Below is a small trained network, with its code and all its weights. Each question gives an input and a class and asks what happens when units are switched off, that is, made to give their printed mean instead of their output.

import numpy as np


def w(rows, s, z=0):
    codes = np.array(rows[::2]) - 128.0
    scale = np.full(codes.shape[1], s)
    scale[-1] = z or s
    return codes * scale


def f(y):
    return np.maximum(y, 0)


def log_softmax(a):
    a = a - a.max(-1, keepdims=True)
    return a - np.log(np.exp(a).sum(-1, keepdims=True))


def net(x, mask):
    res = np.array(x, float).reshape(1, 6) / 4 @ E
    y = f(res @ A[0][:, :-1].T + A[0][:, -1])
    res = res + np.where(mask, y, B[0][:, -1]) @ B[0][:, :-1]
    return log_softmax(res[-1] @ U[:, :-1].T + U[:, -1])


A, B = {}, {}
E = w([
[130,52,188,169,164,189,164],'x0',
[81,151,254,123,110,120,60],'x1',
[172,59,93,140,119,221,107],'x2',
[93,86,100,67,117,88,207],'x3',
[226,101,100,100,158,75,140],'x4',
[94,75,136,175,34,162,115],'x5',
],0.0074)
A[0] = w([
[43,213,138,150,70,74,183,255],'n0',
[197,95,153,95,76,94,102,155],'n1',
[161,177,42,71,175,138,152,102],'n2',
[71,123,118,201,105,174,101,199],'n3',
[140,188,185,140,114,175,33,206],'n4',
[118,240,163,143,230,127,133,205],'n5',
[87,56,126,96,129,202,166,214],'n6',
[187,60,97,212,153,217,159,142],'n7',
[194,77,129,168,162,254,177,193],'n8',
[131,128,158,148,120,225,51,228],'n9',
[166,117,52,198,110,170,121,46],'n10',
[94,77,186,126,97,129,196,149],'n11',
[161,177,116,89,195,2,95,199],'n12',
],0.0069,0.003)
B[0] = w([
[165,152,216,68,159,27,71,242],'n0',
[188,90,180,109,180,73,118,167],'n1',
[176,105,53,133,113,189,232,203],'n2',
[75,123,224,178,119,129,83,203],'n3',
[25,211,245,216,76,206,51,217],'n4',
[119,107,254,109,190,61,78,219],'n5',
[182,71,179,115,194,56,159,209],'n6',
[37,107,198,243,137,214,109,226],'n7',
[43,63,208,216,171,196,114,236],'n8',
[23,135,171,221,89,243,108,216],'n9',
[36,182,171,164,67,185,59,172],'n10',
[125,63,169,120,185,96,167,189],'n11',
[216,163,151,55,129,29,78,254],'n12',
],0.0066,0.0068)
U = w([
[182,126,193,42,200,2,92,252],'0',
[49,160,192,191,52,215,10,14],'1',
[101,44,137,150,182,208,222,177],'2',
[207,181,4,33,57,106,216,43],'3',
],0.0068,0.0026)

Each question gives the input, the list of numbers given to net, and the class t.
The units are the neurons (one row each of A and B). Each row of codes is followed by its name. A weight is (code - 128) times the scale printed after its matrix; where a second scale follows, it is the last column's (A, B and U).
mask holds one flag per neuron, in row order. A switched-off neuron (its flag False) gives its mean, the last column of its row in B, instead of its output. The means were averaged over made-up inputs and are rounded, as every weight is.
A unit's drop is (log p(t) with every unit on - log p(t) with that unit switched off) / (log p(t) with every unit on - log p(t) with every unit switched off).
The circuit of an input: a set's keep is (log p(t) with only the set's units on - log p(t) with every unit switched off) / (log p(t) with every unit on - log p(t) with every unit switched off). Starting from the 12 units with the biggest drops (on a tie, the unit counted first), units are removed one at a time, each time the one whose removal leaves the highest keep (on an exact tie, the one counted first), for as long as the keep stays at least 0.8.
circuit, biggest first: the units of the circuit, biggest drop first
top k neurons: the k neurons with the biggest drops, biggest first
drop of u: that unit's drop, to one decimal
input [7,-2,4,-7,8,-4], class 1: circuit, biggest first	n7
input [3,-6,-3,4,6,-6], class 3: top 2 neurons	n2, n0
input [5,-8,-8,-1,-7,6], class 0: circuit, biggest first	n0, n4
input [-4,-8,-6,0,3,-1], class 3: circuit, biggest first	n2, n8
input [1,-3,1,-3,3,0], class 2: circuit, biggest first	n4, n0
input [-3,2,4,6,2,4], class 0: circuit, biggest first	n9, n7
input [-2,-3,5,-2,-1,-6], class 2: top 2 neurons	n2, n4
input [3,-7,-6,8,5,-1], class 3: top 2 neurons	n2, n5
input [7,-8,7,-6,5,2], class 1: top 2 neurons	n10, n7
input [1,3,-8,4,-3,7], class 0: drop of n0	0.2
input [7,3,1,1,5,5], class 2: drop of n4	0.3
input [-8,-7,-3,-3,0,7], class 3: drop of n4	0.2
input [2,-8,-4,5,-2,-4], class 3: drop of n7	0.1
input [-5,-8,2,8,2,7], class 3: top neuron	n9
input [-4,-7,-4,4,0,1], class 3: top 2 neurons	n2, n5
